Here is a tiny trained network, its code and every weight. The questions are about switching its units off for an input and a class, where a switched-off unit gives its printed mean instead of its output.

import numpy as np


def w(rows, s, z=0):
    codes = np.array(rows[::2]) - 128.0
    scale = np.full(codes.shape[1], s)
    scale[-1] = z or s
    return codes * scale


def f(y):
    return np.maximum(y, 0)


def log_softmax(a):
    a = a - a.max(-1, keepdims=True)
    return a - np.log(np.exp(a).sum(-1, keepdims=True))


def net(x, mask):
    res = np.array(x, float).reshape(1, 7) / 4 @ E
    y = f(res @ A[0][:, :-1].T + A[0][:, -1])
    res = res + np.where(mask, y, B[0][:, -1]) @ B[0][:, :-1]
    return log_softmax(res[-1] @ U[:, :-1].T + U[:, -1])


A, B = {}, {}
E = w([
[140,129,136,138,150,151,143,107,142,130],'x0',
[116,121,197,24,101,123,89,68,182,44],'x1',
[147,57,187,109,128,97,250,153,64,85],'x2',
[80,172,178,173,52,221,109,133,56,98],'x3',
[205,53,164,212,66,129,117,107,172,169],'x4',
[155,186,143,57,94,122,154,54,76,218],'x5',
[216,174,49,101,84,172,150,157,144,85],'x6',
],0.011)
A[0] = w([
[162,135,149,90,71,115,108,132,174,83,126],'n1',
[67,120,134,139,113,203,126,109,63,118,8],'n2',
[35,116,171,127,172,138,52,126,164,210,125],'n3',
[162,172,105,136,108,152,52,155,185,172,73],'n4',
[71,220,124,113,206,114,159,163,91,105,35],'n5',
[116,120,42,99,222,67,145,111,150,135,40],'n6',
[142,99,182,110,138,109,244,164,41,84,17],'n7',
[178,191,144,92,101,56,149,29,73,209,98],'n8',
[173,143,154,120,126,69,202,140,108,72,48],'n9',
[183,190,74,140,114,128,106,129,126,86,3],'n10',
[140,96,149,98,132,121,195,143,107,131,25],'n11',
[133,144,81,118,127,121,72,101,153,163,73],'n12',
[106,95,110,165,136,166,108,202,150,66,42],'n13',
[133,153,151,84,136,114,108,128,141,88,119],'n14',
[103,115,186,147,121,73,105,36,149,61,140],'n15',
[151,96,100,60,164,87,115,102,176,104,90],'n16',
[64,184,66,173,147,127,60,74,177,132,69],'n17',
[119,152,113,78,136,131,137,119,95,160,72],'n18',
[113,94,116,179,156,96,94,165,168,48,63],'n19',
[100,108,111,169,176,151,153,171,150,49,54],'n20',
[184,45,146,124,114,128,159,142,101,139,85],'n21',
[205,98,191,199,73,62,84,116,153,161,138],'n22',
[44,166,106,84,184,137,167,159,113,108,22],'n23',
[63,128,138,179,153,97,154,135,123,192,78],'n24',
[188,120,111,91,230,65,142,122,168,170,51],'n25',
[163,140,67,167,159,132,142,185,69,166,17],'n26',
[97,118,61,174,161,129,157,160,97,212,20],'n27',
[173,193,75,60,133,149,150,200,134,85,54],'n28',
[158,111,138,139,134,84,164,152,66,83,77],'n29',
[93,165,162,162,94,233,110,121,41,71,57],'n30',
[153,84,83,127,150,47,136,120,175,172,23],'n31',
[208,130,78,103,57,223,163,189,197,138,113],'n32',
[108,169,152,187,99,173,88,96,92,119,87],'n33',
[69,116,167,188,205,85,103,147,73,189,74],'n34',
[74,178,83,100,196,103,152,121,96,73,59],'n35',
[110,129,140,167,168,117,135,187,190,77,56],'n36',
[90,156,206,88,149,84,100,75,140,72,102],'n37',
[137,140,97,182,164,121,149,184,81,186,60],'n38',
[140,146,127,76,83,151,174,92,95,213,8],'n39',
[73,73,176,120,124,109,190,153,128,137,60],'n40',
[203,185,47,144,118,148,168,159,98,84,60],'n41',
],0.011,0.0031)
B[0] = w([
[99,138,121,109,104,188,153,85,174,146,206],'n1',
[133,73,151,100,59,102,101,155,70,144,195],'n2',
[116,126,172,114,148,60,173,143,120,255,228],'n3',
[208,154,220,141,168,120,99,136,174,135,217],'n4',
[154,80,121,238,132,203,159,179,183,102,204],'n5',
[150,73,117,111,48,149,80,215,75,112,207],'n6',
[159,174,190,99,163,115,96,152,138,155,245],'n7',
[79,146,65,191,165,103,88,53,82,100,252],'n8',
[194,187,181,99,150,109,89,135,141,125,195],'n9',
[137,127,145,79,127,64,192,119,99,186,185],'n10',
[139,189,153,114,172,118,86,150,126,183,181],'n11',
[199,183,169,125,176,102,89,162,136,135,191],'n12',
[115,163,86,156,148,90,77,72,103,112,214],'n13',
[121,133,124,107,112,186,136,87,178,81,182],'n14',
[68,109,99,91,95,155,165,99,185,149,212],'n15',
[140,83,95,85,100,169,109,150,111,81,211],'n16',
[211,205,211,107,205,89,110,147,154,148,228],'n17',
[129,172,102,179,136,130,146,94,88,103,172],'n18',
[71,178,90,160,155,119,99,61,64,136,217],'n19',
[73,178,123,145,141,110,103,70,76,126,206],'n20',
[176,139,162,163,139,148,129,150,164,118,207],'n21',
[179,96,114,241,94,185,179,147,153,106,252],'n22',
[145,134,126,202,118,139,171,158,149,101,197],'n23',
[81,101,138,39,96,110,164,133,181,145,191],'n24',
[123,57,115,89,103,116,96,179,45,110,221],'n25',
[112,145,110,66,106,181,82,77,215,76,206],'n26',
[112,125,118,75,129,197,84,75,181,103,210],'n27',
[123,104,103,138,134,86,174,127,154,195,214],'n28',
[166,173,171,121,179,109,134,161,141,98,188],'n29',
[159,24,104,66,103,130,45,197,78,84,252],'n30',
[169,69,114,126,98,151,94,182,54,81,207],'n31',
[68,94,137,121,96,70,216,122,114,196,253],'n32',
[146,73,129,112,96,127,109,209,81,60,210],'n33',
[84,94,104,109,102,63,194,85,153,207,214],'n34',
[162,132,138,236,120,152,203,151,166,91,203],'n35',
[99,166,51,142,179,95,92,65,65,110,197],'n36',
[97,120,130,90,113,161,158,108,162,105,221],'n37',
[105,157,121,71,92,218,124,90,210,62,211],'n38',
[56,201,91,191,160,99,79,72,76,75,210],'n39',
[160,156,168,114,177,96,158,131,106,169,189],'n40',
[129,76,102,79,124,68,187,99,146,218,219],'n41',
],0.0081,0.014)
U = w([
[143,62,111,91,103,149,70,188,69,107,107],'0',
[178,168,194,104,190,120,102,145,143,133,39],'1',
[87,147,80,171,165,121,92,66,74,112,112],'2',
[104,111,114,55,108,198,127,86,206,104,73],'3',
[100,77,129,97,130,85,203,121,135,175,252],'4',
[158,94,127,248,116,178,164,162,161,113,234],'5',
],0.015,0.0022)

Each question gives the input, the list of numbers given to net, and the class t.
The units are the neurons (one row each of A and B). Each row of codes is followed by its name. A weight is (code - 128) times the scale printed after its matrix; where a second scale follows, it is the last column's (A, B and U).
mask holds one flag per neuron, in row order. A switched-off neuron (its flag False) gives its mean, the last column of its row in B, instead of its output. The means were averaged over made-up inputs and are rounded, as every weight is.
A unit's drop is (log p(t) with every unit on - log p(t) with that unit switched off) / (log p(t) with every unit on - log p(t) with every unit switched off).
The circuit of an input: a set's keep is (log p(t) with only the set's units on - log p(t) with every unit switched off) / (log p(t) with every unit on - log p(t) with every unit switched off). Starting from the 12 units with the biggest drops (on a tie, the unit counted first), units are removed one at a time, each time the one whose removal leaves the highest keep (on an exact tie, the one counted first), for as long as the keep stays at least 0.8.
units of the circuit, in order: the units of the circuit, biggest drop first
most important unit: the unit with the biggest drop
k most important neurons: the k neurons with the biggest drops, biggest first
drop when u is switched off: that unit's drop, to one decimal
input [1,-6,-8,0,-4,6,-4], class 1: most important unit => n17
input [4,-4,0,8,-8,-2,0], class 0: 2 most important neurons => n30, n2
input [-3,0,-7,-8,0,2,3], class 0: 3 most important neurons => n6, n25, n31
input [-8,-4,-1,2,-8,-4,7], class 5: 2 most important neurons => n5, n35
input [-8,-5,-5,-4,-3,5,7], class 4: 4 most important neurons => n41, n32, n28, n10
input [3,-5,7,-5,-5,-8,4], class 2: 4 most important neurons => n36, n20, n19, n13
input [5,-8,8,-6,-6,8,3], class 1: 2 most important neurons => n7, n9
input [-2,3,0,-6,4,0,7], class 4: 2 most important neurons => n32, n30
input [-1,-8,-7,0,-2,5,-8], class 3: 3 most important neurons => n27, n38, n26
input [1,-2,1,2,-3,8,-6], class 2: 2 most important neurons => n8, n39
input [8,8,5,1,-2,-8,0], class 2: 2 most important neurons => n19, n36
input [3,5,0,6,-8,-1,3], class 5: 3 most important neurons => n35, n5, n23
input [7,7,7,3,0,-2,5], class 1: 3 most important neurons => n7, n9, n38
input [5,2,-1,2,8,4,-6], class 5: units of the circuit, in order => n22
input [-6,6,6,1,-4,-5,6], class 1: 3 most important neurons => n9, n7, n29
input [-2,5,-1,-5,5,-4,6], class 4: 4 most important neurons => n32, n30, n38, n26
input [1,-3,7,-8,2,-3,-5], class 0: 3 most important neurons => n25, n31, n6
input [-4,-2,-2,-6,-3,-7,0], class 2: drop when n19 is switched off => 3.3
input [5,-4,3,-4,-8,8,-2], class 2: drop when n8 is switched off => 1.8
input [3,-1,-3,-4,2,5,7], class 4: units of the circuit, in order => n32
input [-2,1,-6,3,-4,-5,0], class 1: drop when n17 is switched off => 0.9
input [-4,3,1,-4,-2,0,-3], class 0: drop when n20 is switched off => 0.0
